Here is a tiny trained network, its code and every weight. The questions are about switching its units off for an input and a target symbol, where a switched-off unit gives its printed mean instead of its output.

import numpy as np


def w(rows, s, z=0):
    codes = np.array(rows[::2]) - 128.0
    scale = np.full(codes.shape[1], s)
    scale[-1] = z or s
    return codes * scale


def norm(h):
    return h / np.sqrt((h * h).mean(-1, keepdims=True) + 1e-5)


def f(y):
    return np.maximum(y, 0)


def softmax(a):
    e = np.exp(a - a.max(-1, keepdims=True))
    return e / e.sum(-1, keepdims=True)


def log_softmax(a):
    a = a - a.max(-1, keepdims=True)
    return a - np.log(np.exp(a).sum(-1, keepdims=True))


def net(x, mask):
    ids = ['ΠΦαβγεζηξσψ'.index(c) for c in x.split()]
    T = len(ids)
    res = E[ids] + P[:T]
    r = norm(res)
    for j in range(2):
        rows = slice(2 * j, 2 * j + 2)
        q, k, v = (r @ M[0][rows].T for M in (Q, K, V))
        z = softmax(np.where(np.tri(T) > 0, q @ k.T / 2**0.5, -1e9)) @ v
        o = O[0][rows]
        res = res + np.where(mask[j], z, o[:, -1]) @ o[:, :-1]
    y = f(norm(res) @ A[0][:, :-1].T + A[0][:, -1])
    res = res + np.where(mask[2:6], y, B[0][:, -1]) @ B[0][:, :-1]
    return log_softmax(norm(res)[-1] @ U[:, :-1].T + U[:, -1])


Q, K, V, O, A, B = {}, {}, {}, {}, {}, {}
E = w([
[138,121,156,113,111],'Π',
[102,250,98,185,61],'Φ',
[152,172,83,60,174],'α',
[249,181,183,172,137],'β',
[90,136,144,118,193],'γ',
[110,116,12,126,132],'ε',
[192,72,164,108,67],'ζ',
[151,62,80,50,157],'η',
[134,116,168,61,148],'ξ',
[169,161,82,124,156],'σ',
[143,171,82,81,155],'ψ',
],0.015)
P = w([
[128,154,53,240,168],'0',
[124,155,104,185,83],'1',
[162,142,143,149,78],'2',
[139,111,127,107,91],'3',
[160,104,149,105,95],'4',
[49,103,184,34,11],'5',
[48,94,197,13,3],'6',
[63,88,210,19,32],'7',
[88,88,230,16,44],'8',
[89,62,205,11,83],'9',
],0.0029)
Q[0] = w([
[201,157,95,74,153],'head 0',
[170,123,118,228,124],'head 0',
[90,65,69,201,150],'head 1',
[25,254,170,152,144],'head 1',
],0.0078)
K[0] = w([
[212,215,2,158,198],'head 0',
[193,124,194,228,250],'head 0',
[111,129,164,200,140],'head 1',
[60,52,234,85,194],'head 1',
],0.0062)
V[0] = w([
[142,118,116,209,90],'head 0',
[202,142,114,253,157],'head 0',
[93,111,154,136,150],'head 1',
[161,146,81,112,134],'head 1',
],0.0053)
O[0] = w([
[132,193,2,119,151,3],'head 0',
[94,66,216,162,78,81],'head 0',
[200,183,75,194,168,98],'head 1',
[210,108,161,27,32,222],'head 1',
],0.0061,0.0017)
A[0] = w([
[218,228,133,82,142,167],'neuron 0',
[116,57,63,144,223,178],'neuron 1',
[5,58,171,137,133,252],'neuron 2',
[175,3,196,68,116,129],'neuron 3',
],0.0072,0.0027)
B[0] = w([
[125,131,119,101,194,254],'neuron 0',
[130,44,99,168,142,183],'neuron 1',
[198,111,130,253,200,195],'neuron 2',
[40,146,142,171,47,251],'neuron 3',
],0.0073,0.0056)
U = w([
[132,124,117,158,133,14],'Π',
[111,197,100,201,118,175],'Φ',
[131,126,136,161,134,3],'α',
[233,126,213,137,112,159],'β',
[146,114,127,234,166,207],'γ',
[100,45,26,132,106,127],'ε',
[158,64,170,148,65,215],'ζ',
[119,147,116,44,143,153],'η',
[8,120,192,86,181,133],'ξ',
[178,171,99,48,216,210],'σ',
[96,126,164,156,136,19],'ψ',
],0.011,0.0042)

Each question gives the input, a string of symbols that net reads in full, and the target symbol t.
The units are the heads (2 rows each of Q, K, V and O) and the neurons (one row each of A and B). Each row of codes is followed by its name. A weight is (code - 128) times the scale printed after its matrix; where a second scale follows, it is the last column's (O, A, B and U).
mask holds one flag per unit, heads first, then neurons. A switched-off unit (its flag False) gives its mean, the last column of its rows in O or B, instead of its output. The means were averaged over made-up inputs and are rounded, as every weight is.
A unit's drop is (log p(t) with every unit on - log p(t) with that unit switched off) / (log p(t) with every unit on - log p(t) with every unit switched off).
The circuit of an input: a set's keep is (log p(t) with only the set's units on - log p(t) with every unit switched off) / (log p(t) with every unit on - log p(t) with every unit switched off). Starting from all 6 units, units are removed one at a time, each time the one whose removal leaves the highest keep (on an exact tie, the one counted first), for as long as the keep stays at least 0.8.
units of the circuit, in order: the units of the circuit, biggest drop first
top k neurons: the k neurons with the biggest drops, biggest first
which heads matter: for each layer, one digit per head in row order, 1 if its drop is at least 0.15 and else 0, layers parted by /
drop of u: that unit's drop, to one decimal
input ψ σ ζ σ, target η: top 2 neurons	neuron 2; neuron 0
input ψ Π ψ η ψ σ Φ Φ γ γ, target γ: units of the circuit, in order	neuron 2
input ξ γ σ, target σ: units of the circuit, in order	neuron 0; neuron 2
input ψ γ σ σ ξ, target ζ: which heads matter	11
input Φ ζ σ ζ ζ γ ξ γ σ σ, target ξ: which heads matter	11
input ζ ψ α γ σ α η, target ζ: top 3 neurons	neuron 0; neuron 3; neuron 2
input β γ σ σ ξ ψ σ α γ σ, target ξ: top 2 neurons	neuron 3; neuron 0
input ξ Π ξ Π, target ξ: top 2 neurons	neuron 0; neuron 2
input Φ ε Φ σ ψ β σ, target η: drop of neuron 2	0.1
input ζ σ η, target ζ: drop of head 0	0.2
input η Φ σ, target σ: drop of neuron 2	0.1
input σ ψ γ, target γ: drop of head 0	0.0
